Each row is followed by one of two labels, saying whether the row has a hidden trait. Each part has a new trait and two new labels.
(in the rows, 128 means zero)
[133  99 156 131 183 123 126 171 111  88 154 106 235  93 102 148 114 134
  79 134  97 135 160 109 130 106 104 149 160  98 183 114 167 138  87]  L
[147 117 147 135 165 158 124 134 137 121 129 139 114 130 163 128  90 142
 152 147 120 107 148 130  89 112 139 154 127 125 130 137 138 123 162]  L
[151  88 129 136 116 137  97 137 141 150 126 157  80 110 152 166  67  72
 130 142 167  92 124 149  77  63 114 156 185 138 152  99 117 104 149]  L
[124 100 116 137 155 130 117 118 154 142 147 131  84 118 179 123  65 100
  93 144 109 139 136 120 122  66 108 117 144 126 154 126  87 157 103]  L
[161 107 148 127 171 121 113 145  94 152 137 126 121 104 148 102  98 100
 127 161 126  45 143 131 137  75 117 144 172 189 127 137 119  90  87]  Q
[140 108 136  91  84 130 111 132 151 150 119  66 117 119 200 130 130  96
 116 168 198  68 163  96 161 142  53 132 160 151  56  77 123  84  75]  L
[127 113 146 136 186 143 132 134 106 137 152 143 122 105 161  95  96  97
  97 145 105  95 145 121 153  77  89 146 160 183 127 158  87 110 106]  L
[146  98 133 139 180 122 105 149 118  98 126 137 108  31 171  77  79  73
  56 156 120  95 135 144 225  56  94 122 134  58 143 145  77 142  79]  Q
[144 110 119 124 156 104 102 124 133 135 141 123 109  98 159 103 124  86
 129 145 127  87 130 109 133  83 145 101 125 140 172 142 127 133 146]  Q
